Input:
[[619 605 178 387 789 232 505 282 468 330 496]
 [347 587 657 412 765 523 817 602 636 305 571]
 [551 521 548 490 526 573 547 547 456 450 510]
 [437 469 584 415 637 767 499 545 414 612 444]
 [485 590 575 435 637 523 633 545 427 454 477]]
Output: 477

Input:
[[6124 6876 6715 7769 5606 4951 7458 7165 7549 7599 7292 6834 4700 7554
  6856 7558]
 [2348 5344 5756 4173 2217 3547 4099 4023 4448 3405 5860 4759 3907 3214
  2862 3807]
 [7338 5214 5234 8472 7082 5744 8199 8046 8146 8901 5394 7045 5268 9053
  8004 8407]
 [6084 2387 2566 5224 6198 5927 5030 5140 4975 5815 1580 4980 5673 5976
  6406 5216]
 [2953 4408 4809 3993 2973 3380 4148 4340 4086 3745 4928 3964 3797 3579
  2783 3847]
 [6373 2241 2103 6015 6346 6246 5664 5703 5554 6536 1518 5346 5839 6640
  6914 5813]
 [6931 5170 5068 5809 6819 6135 5680 5640 5685 6299 4918 5422 5722 6528
  6929 5927]
 [7065 4768 4039 5131 7090 6223 5236 5165 4825 5941 4070 4736 5797 5983
  6682 5523]]
Output: 5523

Input:
[[-166 -193   88    0 -163 -366 -134 -232 -140 -383 -289 -393  281]
 [-360  -23  202  -15  135 -184 -328 -205 -329  -33 -389   23 -357]
 [  39 -225 -345 -405 -213 -506 -454 -217    3 -348   42 -427 -118]
 [-347 -641 -156 -439 -683 -172 -386  185 -155 -261  -46 -396 -478]
 [-567   25 -527 -359 -159  -57 -203 -448 -118  -46 -679 -110 -493]
 [-506 -760 -306 -416 -852 -155 -345  106 -162 -384 -195 -603 -438]
 [ 474 -100  -48 -185  125 -409 -342  -14    0 -127  609  -78  -51]
 [  72 -441 -218  -90 -386 -201  -17  -72 -193 -349  255 -356  192]
 [-298 -588 -114 -271 -570  -62 -178  126 -317 -241  -21 -279 -340]
 [-214 -519 -298 -178 -570   50  -47  119 -205 -246  -41 -315 -247]]
Output: -247

Input:
[[-33  -2 -10  20   2  -8  14  -4 -35 -43]
 [-41 -31 -30 -10  25   1 -14  22  23  -5]
 [-32  21 -32 -40   9   4  15 -32 -14  23]
 [  6   1 -25 -14 -35  21   8 -22 -38  -7]
 [ 10 -26  17  23 -27  14 -22  -2  -6   7]
 [-12  -7  13 -28 -32 -37 -11  -6  11 -24]
 [-18 -18  11 -45 -16   9  10 -11  -7  24]]
Output: 24

Input:
[[62 40 49 40 94 22 56 50 39 40 42 66 50 31]
 [47 50 49 45 71 42 46 48 49 57 75 43 46 41]
 [56 53 40 56 61 75 55 39 50 72 32 59 42 41]
 [51 60 41 33 55 83 43 41 45 42 54 48 49 53]
 [40 44 52 56 54 61 45 44 47 70 40 50 46 48]
 [34 55 29 30 51 49 59 48 43 46 43 56 55 60]
 [41 50 41 45 50 26 37 53 40 50 49 55 54 58]
 [49 32 38 26 60 50 56 56 49 53 45 51 67 43]
 [35 62 45 57 70 48 50 55 47 68 28 57 36 45]
 [56 66 42 65 87 45 53 45 48 44 70 48 35 40]]
Output: 40

Input:
[[724 683 611 696 503 597 666 817 527 571 661 678 621 703 754 555]
 [724 708 611 830 452 696 571 758 377 571 661 678 621 559 672 642]
 [458 683 716 696 705 696 523 739 177 583 661 727 621 451 661 642]
 [686 683 611 884 452 696 666 817 527 571 661 678 621 559 672 642]
 [724 683 567 696 857 696 666 914 577 571 661 678 621 559 661 642]
 [724 683 611 696 503 696 666 739 427 566 661 678 621 343 672 642]
 [724 585 611 696 503 696 666 817 527 571 614 678 621 559 672 555]]
Output: 555

Input:
[[4 7 7 6 6 6 3 3 5 7 4]
 [5 7 4 5 6 4 5 3 6 5 6]
 [5 5 6 5 5 5 3 4 5 5 4]
 [2 5 4 1 4 4 6 5 4 7 5]
 [3 3 4 2 4 2 6 6 5 4 5]
 [5 3 3 5 4 5 5 5 5 4 4]
 [5 5 4 3 5 4 5 5 5 6 4]
 [4 3 5 4 3 5 4 5 3 5 4]
 [4 4 5 2 5 5 4 6 5 6 4]
 [6 4 5 4 5 4 5 6 4 4 4]
 [2 5 7 4 5 4 3 4 3 6 5]]
Output: 5
---
[[6209 4824 5409 7058 6321 5033 5282]
 [4347 5365 7236 7515 5889 4591 5354]
 [2496 6595 8028 4105 6291 7633 4622]]: 8028, 7633

[ 708  333  133  252  308 -763  288]: 708, 333

[ 25  38  -5 -29]: 38, 25

[[ 99  55  77 136  53 123  86]
 [ 62 137  49  29  59 154 217]]: 217, 154

[-237  473  785 -705  975  521]: 975, 785

[ 560 -764  578  725 -487  893]: 893, 725

[ 283  701 -411 -847 -698]: 701, 283

[6719 4603 7851 3830 2641 7324]: 7851, 7324

[658 562 807 546 151 628]: 807, 658
